Here is a tiny trained network, its code and every weight. The questions are about switching its units off for an input and a target symbol, where a switched-off unit gives its printed mean instead of its output.

import numpy as np


def w(rows, s, z=0):
    codes = np.array(rows[::2]) - 128.0
    scale = np.full(codes.shape[1], s)
    scale[-1] = z or s
    return codes * scale


def f(y):
    return np.maximum(y, 0)


def softmax(a):
    e = np.exp(a - a.max(-1, keepdims=True))
    return e / e.sum(-1, keepdims=True)


def log_softmax(a):
    a = a - a.max(-1, keepdims=True)
    return a - np.log(np.exp(a).sum(-1, keepdims=True))


def net(x, mask):
    ids = ['αδελξσ'.index(c) for c in x.split()]
    T = len(ids)
    res = E[ids] + P[:T]
    r = res
    for j in range(2):
        rows = slice(2 * j, 2 * j + 2)
        q, k, v = (r @ M[0][rows].T for M in (Q, K, V))
        z = softmax(np.where(np.tri(T) > 0, q @ k.T / 2**0.5, -1e9)) @ v
        o = O[0][rows]
        res = res + np.where(mask[j], z, o[:, -1]) @ o[:, :-1]
    y = f(res @ A[0][:, :-1].T + A[0][:, -1])
    res = res + np.where(mask[2:10], y, B[0][:, -1]) @ B[0][:, :-1]
    return log_softmax(res[-1] @ U[:, :-1].T + U[:, -1])


Q, K, V, O, A, B = {}, {}, {}, {}, {}, {}
E = w([
[66,125,111],'α',
[129,126,72],'δ',
[153,100,253],'ε',
[190,145,51],'λ',
[126,126,142],'ξ',
[125,123,124],'σ',
],0.021)
P = w([
[130,34,47],'0',
[117,243,139],'1',
[104,135,82],'2',
[127,242,185],'3',
[103,140,79],'4',
[125,253,207],'5',
[108,147,58],'6',
[124,254,228],'7',
[117,156,37],'8',
],0.0092)
Q[0] = w([
[76,136,81],'H1',
[160,42,95],'H1',
[99,115,95],'H2',
[137,5,111],'H2',
],0.019)
K[0] = w([
[77,131,80],'H1',
[216,136,102],'H1',
[131,138,185],'H2',
[119,253,155],'H2',
],0.021)
V[0] = w([
[153,144,101],'H1',
[114,203,104],'H1',
[31,172,97],'H2',
[8,53,211],'H2',
],0.013)
O[0] = w([
[232,226,44,135],'H1',
[223,97,63,198],'H1',
[17,29,89,3],'H2',
[2,239,76,151],'H2',
],0.0064,0.0024)
A[0] = w([
[134,8,115,89],'N1',
[57,78,162,120],'N2',
[103,139,146,245],'N3',
[155,167,93,106],'N4',
[81,139,41,126],'N5',
[151,43,117,90],'N6',
[144,143,188,147],'N7',
[93,99,118,56],'N8',
],0.012,0.011)
B[0] = w([
[120,184,31,182],'N1',
[132,169,164,177],'N2',
[177,89,173,244],'N3',
[132,150,155,190],'N4',
[79,91,109,232],'N5',
[29,198,79,169],'N6',
[120,160,7,188],'N7',
[199,163,102,132],'N8',
],0.012,0.011)
U = w([
[123,226,131,28],'α',
[171,84,115,176],'δ',
[160,117,60,95],'ε',
[60,94,144,96],'λ',
[255,19,123,255],'ξ',
[206,133,93,86],'σ',
],0.0089,0.0072)

Each question gives the input, a string of symbols that net reads in full, and the target symbol t.
The units are the heads (2 rows each of Q, K, V and O) and the neurons (one row each of A and B). Each row of codes is followed by its name. A weight is (code - 128) times the scale printed after its matrix; where a second scale follows, it is the last column's (O, A, B and U).
mask holds one flag per unit, heads first, then neurons. A switched-off unit (its flag False) gives its mean, the last column of its rows in O or B, instead of its output. The means were averaged over made-up inputs and are rounded, as every weight is.
A unit's drop is (log p(t) with every unit on - log p(t) with that unit switched off) / (log p(t) with every unit on - log p(t) with every unit switched off).
The circuit of an input: a set's keep is (log p(t) with only the set's units on - log p(t) with every unit switched off) / (log p(t) with every unit on - log p(t) with every unit switched off). Starting from all 10 units, units are removed one at a time, each time the one whose removal leaves the highest keep (on an exact tie, the one counted first), for as long as the keep stays at least 0.8.
circuit, biggest first: the units of the circuit, biggest drop first
top k neurons: the k neurons with the biggest drops, biggest first
which heads matter: for each layer, one digit per head in row order, 1 if its drop is at least 0.15 and else 0, layers parted by /
drop of u: that unit's drop, to one decimal
input α δ δ ε δ σ, target λ: circuit, biggest first -> [H2; H1]
input λ δ δ δ δ α, target ε: top 2 neurons -> [N6; N1]
input λ α δ λ δ ε λ σ, target ε: top 2 neurons -> [N6; N7]
input α ξ ξ α ξ α δ λ, target λ: circuit, biggest first -> [H2; N5]
input δ ε δ σ δ δ δ σ, target ξ: top 2 neurons -> [N6; N1]
input α δ α δ δ δ ε, target α: top 2 neurons -> [N2; N1]
input λ δ δ ξ, target ε: top 4 neurons -> [N6; N7; N1; N3]
input λ δ δ σ λ ξ, target ε: which heads matter -> 11
input ε ξ δ δ, target α: which heads matter -> 01
input ε ε ε, target α: circuit, biggest first -> [H2]
input λ λ σ δ ε α, target ε: drop of N6 -> 0.9
input ε σ δ ε ε α σ ε δ, target α: drop of N4 -> 0.4
input δ δ α λ, target ξ: drop of N6 -> 0.1
input δ δ δ α, target ξ: top neuron -> [N6]
